In the rows, zero is written as 128.
Here are made-up things, facts about them, and rows of numbers that follow some of those facts. Name the thing behind each unnamed row.

How the things are related:
<1009> (β b) (ξ <682>)
<1027> (β b) (ξ <677>)
<1044> (β a) (ξ <806>)
<1049> (β b)
<1060> (β a) (ξ <550>)
<1070> (β a) (ξ <314>)
<107> (β b) (ξ <1123>)
<1083> (β a) (ξ <235>)
<1086> (β d) (ξ <1310>)
<1087> (β a) (ξ <674>)
<1117> (β a) (ξ <381>)
<1123> (β b) (ξ <1179>)
<1140> (β a) (ξ <520>)
<1146> (β a) (ξ <1252>)
<1157> (β b) (ξ <1175>)
<115> (β c) (ξ <17>)
<1170> (β d) (ξ <983>)
<1174> (β a) (ξ <25>)
<1175> (β b) (ξ <580>)
<1179> (β a)
<1199> (β a) (ξ <1307>)
<1201> (β a) (ξ <581>)
<1223> (β c) (ξ <232>)
<1228> (β c) (ξ <1223>)
<1234> (β b) (ξ <1383>)
<1252> (β c) (ξ <510>)
<1263> (β d) (ξ <1199>)
<1279> (β a) (ξ <752>)
<1283> (β c)
<1290> (β a) (ξ <428>)
<1293> (β a) (ξ <420>)
<12> (β a) (ξ <1049>)
<1302> (β b) (ξ <287>)
<1305> (β c) (ξ <676>)
<1307> (β a) (ξ <208>)
<1310> (β b)
<1323> (β b) (ξ <181>)
<1329> (β d) (ξ <872>)
<132> (β a) (ξ <315>)
<1339> (β a) (ξ <1060>)
<1356> (β c) (ξ <643>)
<1362> (β b) (ξ <1372>)
<1372> (β b) (ξ <12>)
<1383> (β d) (ξ <309>)
<138> (β b) (ξ <1356>)
<13> (β a) (ξ <1279>)
<1401> (β c) (ξ <305>)
<1409> (β b) (ξ <1305>)
<1428> (β a) (ξ <372>)
<1452> (β a) (ξ <1329>)
<1456> (β a)
<17> (β b) (ξ <265>)
<181> (β a) (ξ <852>)
<197> (β a) (ξ <296>)
<201> (β b) (ξ <1263>)
<208> (β a) (ξ <509>)
<20> (β b) (ξ <988>)
<215> (β d) (ξ <20>)
<229> (β d) (ξ <1339>)
<231> (β b) (ξ <13>)
<232> (β d) (ξ <115>)
<235> (β b) (ξ <972>)
<241> (β b) (ξ <956>)
<242> (β c) (ξ <1117>)
<250> (β a) (ξ <3>)
<251> (β c) (ξ <32>)
<25> (β d) (ξ <617>)
<265> (β a) (ξ <241>)
<287> (β c) (ξ <1401>)
<296> (β c) (ξ <242>)
<305> (β a) (ξ <382>)
<309> (β a) (ξ <844>)
<314> (β b)
<315> (β a) (ξ <231>)
<32> (β a) (ξ <646>)
<34> (β b) (ξ <949>)
<353> (β a) (ξ <842>)
<371> (β b) (ξ <353>)
<372> (β c) (ξ <1452>)
<381> (β a) (ξ <485>)
<382> (β b) (ξ <462>)
<3> (β b) (ξ <964>)
<411> (β a) (ξ <215>)
<418> (β a) (ξ <411>)
<420> (β a) (ξ <713>)
<428> (β a) (ξ <1140>)
<462> (β b) (ξ <1083>)
<471> (β b) (ξ <1146>)
<472> (β b) (ξ <501>)
<485> (β b) (ξ <916>)
<489> (β d) (ξ <1302>)
<501> (β d) (ξ <1070>)
<509> (β a) (ξ <1293>)
<510> (β c) (ξ <201>)
<519> (β d)
<520> (β a) (ξ <884>)
<540> (β a) (ξ <1087>)
<550> (β a) (ξ <669>)
<580> (β b) (ξ <975>)
<581> (β a) (ξ <623>)
<59> (β c) (ξ <1409>)
<617> (β a) (ξ <250>)
<620> (β a) (ξ <706>)
<623> (β c) (ξ <34>)
<632> (β b)
<640> (β d) (ξ <78>)
<643> (β a) (ξ <471>)
<646> (β a) (ξ <1027>)
<657> (β c) (ξ <197>)
<669> (β a) (ξ <1362>)
<674> (β c) (ξ <1201>)
<676> (β b) (ξ <1228>)
<677> (β a) (ξ <754>)
<682> (β b) (ξ <657>)
<706> (β a) (ξ <1234>)
<713> (β a) (ξ <229>)
<744> (β d) (ξ <1086>)
<752> (β b) (ξ <640>)
<754> (β a) (ξ <418>)
<78> (β c) (ξ <803>)
<792> (β c) (ξ <1174>)
<802> (β b) (ξ <744>)
<803> (β a) (ξ <792>)
<806> (β c) (ξ <472>)
<812> (β b) (ξ <251>)
<842> (β c) (ξ <1323>)
<844> (β b) (ξ <812>)
<852> (β a) (ξ <138>)
<872> (β d)
<884> (β a) (ξ <1170>)
<916> (β a) (ξ <802>)
<949> (β a) (ξ <1044>)
<956> (β b) (ξ <1009>)
<964> (β a) (ξ <1428>)
<972> (β b) (ξ <59>)
<975> (β d) (ξ <489>)
<983> (β d) (ξ <620>)
<988> (β a) (ξ <540>)

Known rows:
<1307>: [119 136 100 148  99 146 142 107 141  86 129 114 112 109 105 172 132 115
 130 137 131 130 146 181  71 155 144 131 159 146 121 124 128 140 143 123
 193 131 153 134 203 127 140 157 112  99 126 126 146 129 128]
<1372>: [121 160  98 114 124 141 146 120  99 149 124 106 111 132 130  90  87 101
 160 186 121 148  66 117  84 105 117 158 124 113  98 103 123 158 110 149
  71 155 122 149 119  93 134 130 132 148  65 130 112 119 147]
<1117>: [122  76 102 129  94 131 159 104 132 124 135 105 110 126  90 162 124 130
 118 100 158 145 181 180 103 102 127 126 126 104 118 115  87 116 153 106
 184 136 112 112 160 112 113 166 113 129 157 117 125 128  96]
<25>: [ 85 100 178  98 144 148 149 117 104 150 105 134 106  84 178  59 146 130
 174 114 138 113 154 124  55 139 128 162 137 105 123  98 143 140 151 163
 243 116 116 152 103 138 118 188 141 110  68 129 126  75 179]
<231>: [157 167 102  96 117 139 139 119  88 165 122 103 115 143 129  58  90 112
 156 160 131 123  83 133  71 117 139 145 104 123 103 124 138 149 107 143
 122 162 106 139  78  99 127 153 138 145  84 137 119 107 146]
<20>: [124 185 112 104  91 133 139  92  93 168 102  92  95 157 115  79  97 120
 140 164 117 168  45 139  98 112 126 129  97 131 128 120 117 143 110 132
 118 163 126 139  51 106 148 142 128 175 100 142 120  93 131]
<988>: [ 71 149 124 155  88 138 143 100 124 120 101 106 104 154 113 168 141 126
 104 105 139 159 120 186 108 109 139 120 129 164 144 131 116 112 168 100
 186 125 136 142 122 127 147 148 102 139 146 128 141  91  89]
<1044>: [ 95 146 122 163 118 140 132 138 123  97 121 111 127 147 133 192 107 112
 113 106 151 134 162 166 113  90 162 148 135 155 129 118 142 117 170  87
 174 120 107 131 143 110 135 135 101 148 147 146 149  96 100]
<983>: [104  78 155 101 162 142 150 148 107  97 155 126 116  31 162 104 115 134
 171 115 158 104 178 127 118 141 136 168 127 104 125  71 165 153 164  95
 187 112 119 145 100 149 117 168 142 164  90 137 141 112 194]
<1027>: [109 156 105  96  97 142 152 104  84 162 114  92  87 146 107  60 114 120
 146 171 116 161  37 151  96 121 118 117  96 132 123 122 116 154 116 131
  81 156 145 158  57 126 138 150 127 158  92 114 110 116 134]
<251>: [ 84 107 143 133 132 147 175 104 103 103 114  92 128 141 143  92 203 109
 108 124 128  91  96 155 207 120  86 112  68  95 146 105 103 153  74 107
  62 131 173 150 105 169 121 160 134 103 125 117 146 114 159]
<485>: [164 113  91  77 104 127 147 103 101 173 135  94 107 128 100  81  72 116
 151 158 132 155 106 127  88  91 118 140 102  73 101 103  95 144  99 137
 114 168 100 113 100  86 116 153 136 162 104 135 110 125 140]
<382>: [158 152  58  43 135 125 143  92  99 188 130 113 119 111 130 110 112 119
 121 165 154 140  46 129 115  94 133 135 119 143 113 132 155 123  95 114
  88 140 102 117  90  79 137 156 145 160  91 135 119 120 154]
<462>: [155 154  62  46 135 128 145  98  98 181 129 115 119 116 131 110 110 118
 128 167 152 145  44 129 115  98 135 136 120 149 111 134 160 124  97 113
  82 141 103 120  87  79 140 154 142 157  90 135 120 117 150]
<792>: [120 139 155 135 134 148 161 103 100 130  95 102 146 172 170  60 197 104
 118 106 131  57 126 144 152 117 104 131  74  81 128 123 114 144  67 149
 134 135 132 142 112 143 113 173 144  66 112 136 148  84 162]
<884>: [114 115 107 151 126 145 147 153 113  81 150 111 126 110 115 164 124 120
 123 101 167  98 179 188 113 114 159 136 127 162 116 121 156 130 176  74
 147 118 117 148 136 139 120 149 112 133 139 118 142 132 112]
<181>: [115  78 118 115 109 166 137 130 124  97 117 112 117 154 106 169 127 108
 131 122 131 146 150 175  73 117 164 107 147 158 127 132 137 127 145 108
 166 116 144 130 181 129 117 171  91 107 153 120 142 123 111]
<1252>: [142  87 140 106 133 159 147  95 123  89 106  97 142 163 138 118 171  92
 128 146 101 102 110 131 156 131 116 109  98  76 140 101 106 159  35 135
 102 132 185 114 187 145 110 171 123  80 141 145 165 111 179]

Which thing is each row?
No name comes twice in this set of rows, the named rows included.
[128  88 103 132  87 131 164 114 131 118 137 109 107 134  87 158 124 130
 120 100 154 149 178 179 111 118 124 136 121 113 116 120  95 119 146 106
 190 143 108 107 144 111 112 164 106 122 160 116 127 124  91] | <197>
[147  90 131 121 113 124 179  92 122 119 121  97 132 158 132 101 170 114
 109 112 127 106 135 133 215 120  76 140  62  35 129  92  72 144  43 125
 122 158 137  95 129 126 102 165 132  98 149 138 147 103 151] | <657>
[135 146  97 104 121 141 149 137  80 136 143  93 107 120 114  64  93 116
 153 162 134 127  76 150 108 119 135 132  94 133 109 114 143 161 125 109
  69 154 126 159  59 130 127 146 134 168  91 121 117 133 143] | <844>
[177 117 106  61 113 162 123 122  99 133 119  99 113 157 111  88  67  99
 166 187 100 154  79 129  42 124 161 115 123 119 110 120 141 161  78 144
 108 157 140 123 128 104 117 166 119 140 108 141 132 125 164] | <471>
[107 130 150 150 148 138 147 112 114 100 108  98 153 166 170 138 152  95
 108 120 127  93 125 118 206  86 108 147  75  81 142  90 111 141  70 108
  89 130 134 120 133 127 122 136 127 124 131 163 163  83 157] | <806>
[108 132 116  97 150 139 178 102 112 117 111 121 139 166 166 136 210 101
  96 131 134 109  69 126 242 123  92 141  84 119 137 118 140 133  48 109
  64 127 152 114 130 127 124 160 124  84 129 132 153  93 154] | <59>
[162 176 108 103 115 138 136 119  83 171 117 102 115 152 133  43  92 113
 154 151 133 109  87 138  51 118 145 147 102 119 100 131 143 149 110 152
 143 163  99 143  66 103 128 158 143 132  82 135 117 102 148] | <752>
[166 128 105  68 119 153 130 125  94 146 121 101 113 157 114  83  74 103
 160 174 113 150  75 129  66 111 151 125 116 122 111 121 140 155  93 139
 101 156 130 127 105 105 121 158 122 145 101 137 124 119 154] | <1323>
[146 174  81  68 124 138 158 130  89 156 127 124 108 166 137  98 110 109
 137 174 129 164  37 122 127 127 132 159 114 159 108 131 173 142  89 124
  76 156 117 125  80  90 136 148 121 141  92 128 120 104 133] | <1409>
[ 64  82 172 110 156 145 143 125 117 123 116 133 111  71 177 132 109 120
 171 133 135 155 154  98 104 109 121 176 147  91 130  67 133 138 152 128
 179 109 123 133 139 119 122 156 126 164  83 146 134  82 179] | <501>
[ 87  99 146 138 147 149 165 106 113 113 108 103 143 159 163 126 179  89
 121 135 121 101 109 120 190  89  87 136  89  70 133  95  95 148  62 131
  56 126 152 133 154 132 115 146 128  99 114 134 145  99 156] | <1283>
[134 171  94 116 117 135 147 115  99 148 129 105 110 124 125  88  89 104
 155 186 120 148  68 119  88 118 116 158 123 109 100 104 124 160 106 150
  82 159 129 148 121  97 140 130 135 147  66 132 114 121 149] | <1362>
[149 160  65  52 134 133 151 109  93 174 128 120 114 136 133 106 115 113
 128 169 143 150  38 124 124 110 134 144 119 155 112 134 168 130  93 117
  77 145 108 121  87  83 140 152 133 147  90 131 120 114 144] | <235>

The same things again, as new rows of numbers:
Some things and their rows:
<706>: [ 87 147 134 120 118 141 163 125 146 147 136 143 124 128 115 105 134  80
  90 148 114  46 127 162 121  82 136 150 117]
<1290>: [ 90 146 137 116 136 128 152 134 133 133 131 143 135 135 110 111 128  82
 106 149 117  49 121 158 117  82 135 146 115]
<674>: [131 117 163 103 130 188 117 114 139 109 164 157  68 119 167 119 115 176
 163 137  82 182  86 107 150 169  67 172 149]
<1157>: [152  93  92 166 127  62 118 115 135 153 109 127 100 128 111 150 142 125
 138 147 184 191 134 117 129 185 140 117 166]
<884>: [ 87 149 139 119 131 126 161 130 144 143 136 144 120 134 106 106 134  73
  97 150 110  45 123 159 116  77 138 149 122]
<916>: [128 141 110 120 126 112 162 163 138 124 139 126 219 117 147  94 116 104
 149 134 124  69  95 167 102  85 129 149  90]
<1252>: [ 94 138 184  81 121 100 122 127 130  96 179 138  95 116 156 131 134 182
 173 123 101 187 145  91 165 126  82 146 161]
<315>: [100 100 140 124 159 152 141 167 109 125 130 136 196 134 108 113 131 120
 106 156 123  56 130 168 132  99 125 110  78]
<1060>: [107 180 155 123 109 123 146 185  84 121 105 138 171 114 114 124 120 115
 111 141 121  47 124 148 109 133 137 141 104]
<1179>: [ 99 140 124 115 130 138 146 142 115 113 124 141 173 125 124 125 116 104
 118 140 123  57 120 159 119  99 131 138  98]
<677>: [107 137 113 111  84 192 164 119 135 135 126 142 168 101 140 123 121 128
  95 143 131  45 123 170 132 119 122 138  90]
<17>: [185 110 109 159 153 109  75 105 111 151 116  94  94 116 159 123 139 118
 123 111 186 180 138 119 148 144 175 131 179]
<550>: [107 180 155 124 111 124 146 184  87 122 105 137 168 114 115 125 119 114
 111 140 118  49 121 150 110 134 137 142 102]
<988>: [120 131 113 106 111 201 152 115 121 115 119 143 163 105 134 137 108 127
 113 155 129  46  97 166 119 124 116 142  91]
<309>: [ 91 144 129 118 102 156 166 121 147 146 133 144 138 118 123 106 132  96
  90 146 118  43 131 165 128  91 132 145 112]
<872>: [140 155 111 136 105 162 130 106 154 111 113 115 116 183 106 148 109 140
 121  41  60 185 159  72 100 115 132  65 101]
<983>: [121 159 142 134 112 162 135  92 195 153 123  90  66 170  72 100 156 110
 110  84  70 166 148  73 104 103 121  84 101]
<844>: [169 100 109 164  98 107 124  96 157 185 131 118  61 115 135 144 157 129
  95 145 168 161 146 112 138 156 151 127 184]

Name these rows:
No name comes twice in this set of rows, the named rows included.
[151 143 132 118 147 192 106  90 158 114 102  91  83 170  73 137 127 129
 145  97  72 169  98  67  83 128 107  88  86] | <501>
[160  94 114 126 128  53 106  88 131 134 135 101  98 115 123 197 151 155
 140 149 193 168 155  98 137 123 150 109 182] | <138>
[179  49 125 172 159  97  99 142 120 166 132 112 116 133 114 148 157 152
 112 157 170 172 147 118 143 160 146  90 150] | <231>
[165 102 117 168 112  88 122  98 159 188 135 116  44 123 124 144 160 114
  95 149 166 160 145 111 133 145 156 129 192] | <1234>
[132 167 128 123 141 200  87  93 143 115  98  68 113 158 111  82 134 121
 132  43  95 187 147  86 128 116 135  81  80] | <232>
[ 91 143 164 111 155 155  93 122 120 105 149 147  78 127 173  68 122 137
 159  96 104 210 133 120 184 154  96 166 155] | <1305>
[115 133 130 107 161 161 136 129 111 104 120 146 138 131 112 142 108  95
 129 161 114  50  80 153  99 102 123 151 106] | <1070>
[135 103 139 144 147 183 115 138 151 133 122  94 144 180  77 114 145 160
 115  84  71 176 160  83 119 122 115  36  58] | <640>
[108 170 146 123 118 130 148 176  92 122 109 140 169 116 117 123 118 111
 110 140 119  52 119 155 110 129 135 142 101] | <12>
[106  96 130 133 153 151 147 171 102 120 133 153 200 144 120 130 117 125
  96 140 109  57 141 169 130  93 134 105  87] | <803>
[199  86 110 152 152 124  93  93 126 146 113 121  56 124 121 185 130 135
 136 163 165 162  87 103 107 171 139 137 176] | <34>
[198  96  97 165 125  56 120 133 146 163 135 105 128 119 147 139 141 135
 148 135 171 181 114 114 112 150 149 130 171] | <1310>
[183  94  99 161  84 132 124  92 151 177 124 116  83 103 146 156 149 155
 103 144 177 161 139 117 141 173 145 122 169] | <1027>

